Below are the code and all the weights of a small trained network. Each question names an input and a target symbol and asks about switching units off, where a switched-off unit gives its printed mean instead of its output.

import numpy as np


def w(rows, s, z=0):
    codes = np.array(rows[::2]) - 128.0
    scale = np.full(codes.shape[1], s)
    scale[-1] = z or s
    return codes * scale


def softmax(a):
    e = np.exp(a - a.max(-1, keepdims=True))
    return e / e.sum(-1, keepdims=True)


def log_softmax(a):
    a = a - a.max(-1, keepdims=True)
    return a - np.log(np.exp(a).sum(-1, keepdims=True))


def net(x, mask):
    ids = ['ΔΛΠΣαγμξτ'.index(c) for c in x.split()]
    T = len(ids)
    res = E[ids] + P[:T]
    u = 0
    for l in range(3):
        r = res
        for j in range(3):
            rows = slice(3 * j, 3 * j + 3)
            q, k, v = (r @ M[l][rows].T for M in (Q, K, V))
            z = softmax(np.where(np.tri(T) > 0, q @ k.T / 3**0.5, -1e9)) @ v
            o = O[l][rows]
            res = res + np.where(mask[u + j], z, o[:, -1]) @ o[:, :-1]
        u += 3
    return log_softmax(res[-1] @ U[:, :-1].T + U[:, -1])


Q, K, V, O = {}, {}, {}, {}
E = w([
[133,105,22,231,155,75],'Δ',
[134,70,30,67,111,117],'Λ',
[121,154,1,63,182,67],'Π',
[49,134,117,168,172,227],'Σ',
[226,37,219,187,163,100],'α',
[151,176,240,58,85,43],'γ',
[41,54,175,130,26,136],'μ',
[32,189,113,162,212,42],'ξ',
[184,158,186,248,39,66],'τ',
],0.008)
P = w([
[149,122,155,109,180,134],'0',
[76,154,85,181,63,76],'1',
[56,113,119,186,95,41],'2',
[48,78,141,191,96,27],'3',
[31,68,160,224,84,3],'4',
[18,53,179,231,79,3],'5',
],0.0051)
Q[0] = w([
[233,148,189,92,90,189],'0.h1',
[184,154,162,104,108,182],'0.h1',
[60,66,94,135,91,81],'0.h1',
[196,102,95,128,150,118],'0.h2',
[174,165,139,34,128,218],'0.h2',
[227,206,159,48,173,249],'0.h2',
[179,120,126,110,100,168],'0.h3',
[89,130,114,161,142,66],'0.h3',
[156,126,156,101,123,181],'0.h3',
],0.012)
K[0] = w([
[131,177,14,127,160,158],'0.h1',
[131,181,27,118,155,140],'0.h1',
[81,70,183,164,113,116],'0.h1',
[142,145,139,178,194,148],'0.h2',
[87,163,47,97,176,173],'0.h2',
[119,167,10,102,186,169],'0.h2',
[120,115,46,130,129,111],'0.h3',
[158,138,205,124,123,128],'0.h3',
[73,104,53,129,139,138],'0.h3',
],0.012)
V[0] = w([
[154,73,128,157,99,200],'0.h1',
[66,125,122,132,104,175],'0.h1',
[144,164,132,125,175,76],'0.h1',
[85,155,167,71,73,96],'0.h2',
[81,163,48,178,146,123],'0.h2',
[141,138,176,244,70,87],'0.h2',
[121,133,127,128,188,187],'0.h3',
[119,133,97,126,163,138],'0.h3',
[82,158,130,134,183,150],'0.h3',
],0.011)
O[0] = w([
[97,45,105,148,137,179,83],'0.h1',
[22,112,101,132,24,81,150],'0.h1',
[197,181,178,138,148,97,134],'0.h1',
[72,194,112,42,90,139,186],'0.h2',
[185,137,100,198,23,2,148],'0.h2',
[123,210,50,216,144,181,254],'0.h2',
[105,65,182,171,114,60,87],'0.h3',
[144,115,138,139,120,64,121],'0.h3',
[103,147,179,164,107,50,144],'0.h3',
],0.0075,0.0065)
Q[1] = w([
[53,182,170,238,107,146],'1.h1',
[57,218,139,177,166,168],'1.h1',
[72,241,143,219,109,35],'1.h1',
[60,14,136,73,36,190],'1.h2',
[164,163,148,82,63,22],'1.h2',
[121,88,106,185,111,25],'1.h2',
[193,50,66,45,104,64],'1.h3',
[76,107,44,96,87,238],'1.h3',
[2,207,223,241,102,195],'1.h3',
],0.0053)
K[1] = w([
[155,32,199,72,118,82],'1.h1',
[175,27,99,84,116,124],'1.h1',
[159,39,243,60,185,181],'1.h1',
[64,136,21,124,62,252],'1.h2',
[148,161,132,162,198,150],'1.h2',
[121,211,148,83,145,141],'1.h2',
[226,156,129,74,48,179],'1.h3',
[143,137,254,160,110,75],'1.h3',
[58,90,101,164,220,35],'1.h3',
],0.0066)
V[1] = w([
[185,56,187,123,142,69],'1.h1',
[114,150,175,138,65,86],'1.h1',
[158,187,79,203,126,129],'1.h1',
[23,101,73,178,44,126],'1.h2',
[73,84,36,128,96,165],'1.h2',
[170,90,92,144,152,146],'1.h2',
[109,37,137,202,131,102],'1.h3',
[190,170,152,134,128,149],'1.h3',
[152,126,254,156,70,138],'1.h3',
],0.0059)
O[1] = w([
[178,48,13,94,68,44,198],'1.h1',
[49,110,114,120,55,134,199],'1.h1',
[110,119,173,254,96,158,142],'1.h1',
[42,152,40,145,207,47,254],'1.h2',
[146,156,48,124,218,101,102],'1.h2',
[206,87,93,149,138,164,44],'1.h2',
[97,85,57,168,183,58,151],'1.h3',
[168,160,225,183,92,111,108],'1.h3',
[38,146,188,171,148,54,99],'1.h3',
],0.0047,0.0039)
Q[2] = w([
[95,117,119,99,95,5],'2.h1',
[148,141,177,137,93,68],'2.h1',
[183,134,118,106,198,93],'2.h1',
[166,200,38,152,181,134],'2.h2',
[166,216,85,134,206,164],'2.h2',
[141,129,62,148,94,24],'2.h2',
[70,152,115,170,37,43],'2.h3',
[80,169,87,163,203,160],'2.h3',
[160,78,98,1,67,114],'2.h3',
],0.0067)
K[2] = w([
[156,64,101,242,161,172],'2.h1',
[102,147,101,205,131,103],'2.h1',
[107,114,83,104,131,149],'2.h1',
[255,68,143,111,100,94],'2.h2',
[221,50,128,150,68,97],'2.h2',
[168,154,157,62,197,175],'2.h2',
[117,77,150,55,224,76],'2.h3',
[174,117,221,198,150,130],'2.h3',
[93,161,101,42,31,136],'2.h3',
],0.0073)
V[2] = w([
[191,69,100,182,204,133],'2.h1',
[104,98,108,217,147,80],'2.h1',
[218,92,195,122,170,205],'2.h1',
[122,129,216,181,37,87],'2.h2',
[109,163,123,248,117,124],'2.h2',
[37,155,50,175,165,119],'2.h2',
[190,122,2,117,65,43],'2.h3',
[173,224,54,157,154,143],'2.h3',
[85,112,161,91,82,93],'2.h3',
],0.005)
O[2] = w([
[142,147,39,164,133,135,82],'2.h1',
[113,103,95,134,137,170,190],'2.h1',
[121,173,96,192,112,62,1],'2.h1',
[91,66,151,165,81,176,220],'2.h2',
[101,143,153,178,163,195,145],'2.h2',
[59,217,133,113,163,164,104],'2.h2',
[191,193,113,104,3,188,175],'2.h3',
[202,140,176,102,153,146,111],'2.h3',
[58,133,134,138,80,124,165],'2.h3',
],0.0061,0.0073)
U = w([
[181,150,84,83,104,80,154],'Δ',
[85,73,179,147,88,165,193],'Λ',
[164,81,151,154,195,167,178],'Π',
[126,186,174,41,153,172,199],'Σ',
[169,76,101,183,154,81,78],'α',
[166,55,105,71,65,166,139],'γ',
[167,202,94,184,94,186,4],'μ',
[64,115,79,115,163,108,85],'ξ',
[122,188,189,168,142,3,108],'τ',
],0.0052,0.0035)

Each question gives the input, a string of symbols that net reads in full, and the target symbol t.
The units are the heads (3 rows each of Q, K, V and O). Each row of codes is followed by its name. A weight is (code - 128) times the scale printed after its matrix; where a second scale follows, it is the last column's (O and U).
mask holds one flag per head, layer by layer. A switched-off head (its flag False) gives its mean, the last column of its rows in O, instead of its output. The means were averaged over made-up inputs and are rounded, as every weight is.
A unit's drop is (log p(t) with every unit on - log p(t) with that unit switched off) / (log p(t) with every unit on - log p(t) with every unit switched off).
The circuit of an input: a set's keep is (log p(t) with only the set's units on - log p(t) with every unit switched off) / (log p(t) with every unit on - log p(t) with every unit switched off). Starting from all 9 units, units are removed one at a time, each time the one whose removal leaves the highest keep (on an exact tie, the one counted first), for as long as the keep stays at least 0.8.
circuit, biggest first: the units of the circuit, biggest drop first
most important unit: the unit with the biggest drop
heads that matter: for each layer, one digit per head in row order, 1 if its drop is at least 0.15 and else 0, layers parted by /
input Δ Σ ξ ξ Δ, target μ: circuit, biggest first : [0.h2 2.h3 2.h2]
input Σ ξ μ μ τ Δ, target ξ: heads that matter : 101 / 011 / 000
input ξ ξ Δ ξ Λ Λ, target Λ: most important unit : 0.h1
input τ ξ Σ ξ ξ Δ, target Π: heads that matter : 010 / 100 / 001
input ξ ξ Σ Σ α ξ, target Π: heads that matter : 110 / 000 / 001
input τ Δ τ α Σ, target Π: circuit, biggest first : [2.h3 1.h1 0.h2 0.h1]
input α ξ Λ, target Π: circuit, biggest first : [0.h2 2.h3 0.h1]
input τ ξ ξ Λ ξ ξ, target Π: circuit, biggest first : [2.h3 1.h1 0.h2 0.h3]
input ξ ξ μ, target ξ: circuit, biggest first : [1.h2 0.h1]
input Σ Λ Δ ξ γ Λ, target Σ: heads that matter : 110 / 000 / 010
input μ ξ α, target Π: circuit, biggest first : [0.h2 2.h3 1.h1]
input Λ Δ μ Λ Π, target Δ: circuit, biggest first : [0.h2 2.h2 1.h1 2.h3]
input Σ Λ Σ, target ξ: circuit, biggest first : [0.h1 1.h2 2.h2]
input α ξ ξ Λ, target Π: circuit, biggest first : [0.h2 2.h3 0.h1]
input ξ γ ξ Λ, target Σ: heads that matter : 010 / 000 / 000
input μ Λ Δ Λ Π, target Σ: most important unit : 2.h2
input ξ ξ α γ ξ μ, target ξ: circuit, biggest first : [1.h2 0.h1 0.h2]
input Λ Σ ξ, target Δ: circuit, biggest first : [0.h2 1.h1 2.h2 2.h3]
input μ μ Λ, target ξ: heads that matter : 100 / 010 / 000
input ξ ξ Λ Π, target Λ: most important unit : 1.h2
input ξ Π α ξ Λ τ, target μ: heads that matter : 010 / 000 / 000
